Below is a small trained network, with its code and all its weights. Each question gives an input and a class and asks what happens when units are switched off, that is, made to give their printed mean instead of their output.

import numpy as np


def w(rows, s, z=0):
    codes = np.array(rows[::2]) - 128.0
    scale = np.full(codes.shape[1], s)
    scale[-1] = z or s
    return codes * scale


def norm(h):
    return h / np.sqrt((h * h).mean(-1, keepdims=True) + 1e-5)


def f(y):
    return y / 2 * (1 + np.tanh(0.7978845608 * (y + 0.044715 * y**3)))


def log_softmax(a):
    a = a - a.max(-1, keepdims=True)
    return a - np.log(np.exp(a).sum(-1, keepdims=True))


def net(x, mask):
    res = np.array(x, float).reshape(1, 6) / 4 @ E
    u = 0
    for l in range(4):
        y = f(norm(res) @ A[l][:, :-1].T + A[l][:, -1])
        res = res + np.where(mask[u : u + 4], y, B[l][:, -1]) @ B[l][:, :-1]
        u += 4
    return log_softmax(norm(res)[-1] @ U[:, :-1].T + U[:, -1])


A, B = {}, {}
E = w([
[98,127,78,201],'x0',
[189,152,254,188],'x1',
[47,177,204,128],'x2',
[53,111,120,152],'x3',
[153,238,119,85],'x4',
[211,161,141,125],'x5',
],0.0067)
A[0] = w([
[129,185,223,20,133],'0.n1',
[65,2,212,233,233],'0.n2',
[186,128,162,134,98],'0.n3',
[136,182,233,190,5],'0.n4',
],0.0059,0.0026)
B[0] = w([
[145,113,48,215,165],'0.n1',
[49,191,200,214,253],'0.n2',
[136,102,181,130,132],'0.n3',
[158,140,1,58,151],'0.n4',
],0.0066,0.0054)
A[1] = w([
[70,59,245,197,94],'1.n1',
[78,111,161,83,34],'1.n2',
[134,200,179,40,5],'1.n3',
[105,120,138,95,69],'1.n4',
],0.011,0.0027)
B[1] = w([
[107,119,124,204,255],'1.n1',
[129,254,170,95,130],'1.n2',
[126,75,37,227,135],'1.n3',
[79,181,143,121,121],'1.n4',
],0.0064,0.0081)
A[2] = w([
[147,125,139,204,3],'2.n1',
[162,184,98,189,220],'2.n2',
[91,2,183,158,212],'2.n3',
[111,184,105,93,251],'2.n4',
],0.0088,0.0025)
B[2] = w([
[100,191,84,79,166],'2.n1',
[64,66,168,233,245],'2.n2',
[144,134,3,224,253],'2.n3',
[31,123,209,147,184],'2.n4',
],0.0067,0.0044)
A[3] = w([
[108,90,88,92,158],'3.n1',
[81,116,118,18,63],'3.n2',
[254,144,97,117,253],'3.n3',
[151,193,55,94,82],'3.n4',
],0.0096,0.0022)
B[3] = w([
[143,209,101,150,165],'3.n1',
[254,249,138,110,156],'3.n2',
[46,59,179,88,252],'3.n3',
[92,217,141,193,118],'3.n4',
],0.009,0.0024)
U = w([
[151,75,71,143,4],'0',
[77,131,151,247,252],'1',
[65,149,107,48,83],'2',
[188,61,216,66,85],'3',
[174,208,86,80,38],'4',
],0.015,0.0042)

Each question gives the input, the list of numbers given to net, and the class t.
The units are the neurons (one row each of A and B). Each row of codes is followed by its name. A weight is (code - 128) times the scale printed after its matrix; where a second scale follows, it is the last column's (A, B and U).
mask holds one flag per neuron, layer by layer. A switched-off neuron (its flag False) gives its mean, the last column of its row in B, instead of its output. The means were averaged over made-up inputs and are rounded, as every weight is.
A unit's drop is (log p(t) with every unit on - log p(t) with that unit switched off) / (log p(t) with every unit on - log p(t) with every unit switched off).
The circuit of an input: a set's keep is (log p(t) with only the set's units on - log p(t) with every unit switched off) / (log p(t) with every unit on - log p(t) with every unit switched off). Starting from the 12 units with the biggest drops (on a tie, the unit counted first), units are removed one at a time, each time the one whose removal leaves the highest keep (on an exact tie, the one counted first), for as long as the keep stays at least 0.8.
circuit, biggest first: the units of the circuit, biggest drop first
k most important neurons: the k neurons with the biggest drops, biggest first
k most important neurons of layer l: the k neurons of layer l with the biggest drops, biggest first
input [-6,7,-8,-1,-2,0], class 3: circuit, biggest first -> 0.n2, 3.n3, 1.n1
input [-4,-7,4,6,7,4], class 4: circuit, biggest first -> 0.n2, 3.n2
input [0,-4,6,5,4,-5], class 2: circuit, biggest first -> 0.n2, 1.n1, 2.n2
input [-1,3,-6,1,4,-3], class 3: 2 most important neurons -> 0.n2, 1.n1
input [-2,1,-5,-1,-2,2], class 3: circuit, biggest first -> 0.n2, 1.n1, 3.n3
input [2,-5,-5,5,0,-1], class 2: circuit, biggest first -> 1.n1, 2.n2
input [-7,-4,-8,6,-3,2], class 2: circuit, biggest first -> 1.n1, 2.n2, 0.n1
input [0,2,-5,-6,-5,2], class 3: circuit, biggest first -> 0.n2, 3.n3, 1.n1
input [-7,-6,6,-2,8,7], class 1: most important neuron -> 1.n3
input [-4,-2,-2,4,1,8], class 3: circuit, biggest first -> 0.n2, 2.n3
input [0,-6,-6,3,-1,2], class 2: circuit, biggest first -> 1.n1, 2.n3
input [-7,-1,-7,-1,0,-4], class 3: 2 most important neurons -> 3.n3, 1.n1
input [-3,-8,-3,5,-3,-8], class 4: 3 most important neurons of layer 1 -> 1.n1, 1.n2, 1.n3
input [-3,4,-7,-1,7,-4], class 3: 3 most important neurons -> 0.n2, 1.n1, 2.n3
input [3,-1,-7,0,7,-8], class 4: 4 most important neurons -> 0.n2, 1.n1, 2.n3, 0.n1
input [-2,-3,-8,-5,4,-8], class 4: 2 most important neurons -> 3.n2, 2.n3
input [-2,-1,-3,-6,4,1], class 3: 2 most important neurons -> 0.n2, 2.n3
input [-1,-6,-1,-5,-1,-5], class 4: most important neuron of layer 3 -> 3.n2
input [2,-8,2,-6,7,7], class 1: 2 most important neurons -> 3.n4, 1.n3
input [1,-6,3,-4,-2,3], class 4: 2 most important neurons -> 0.n2, 3.n2
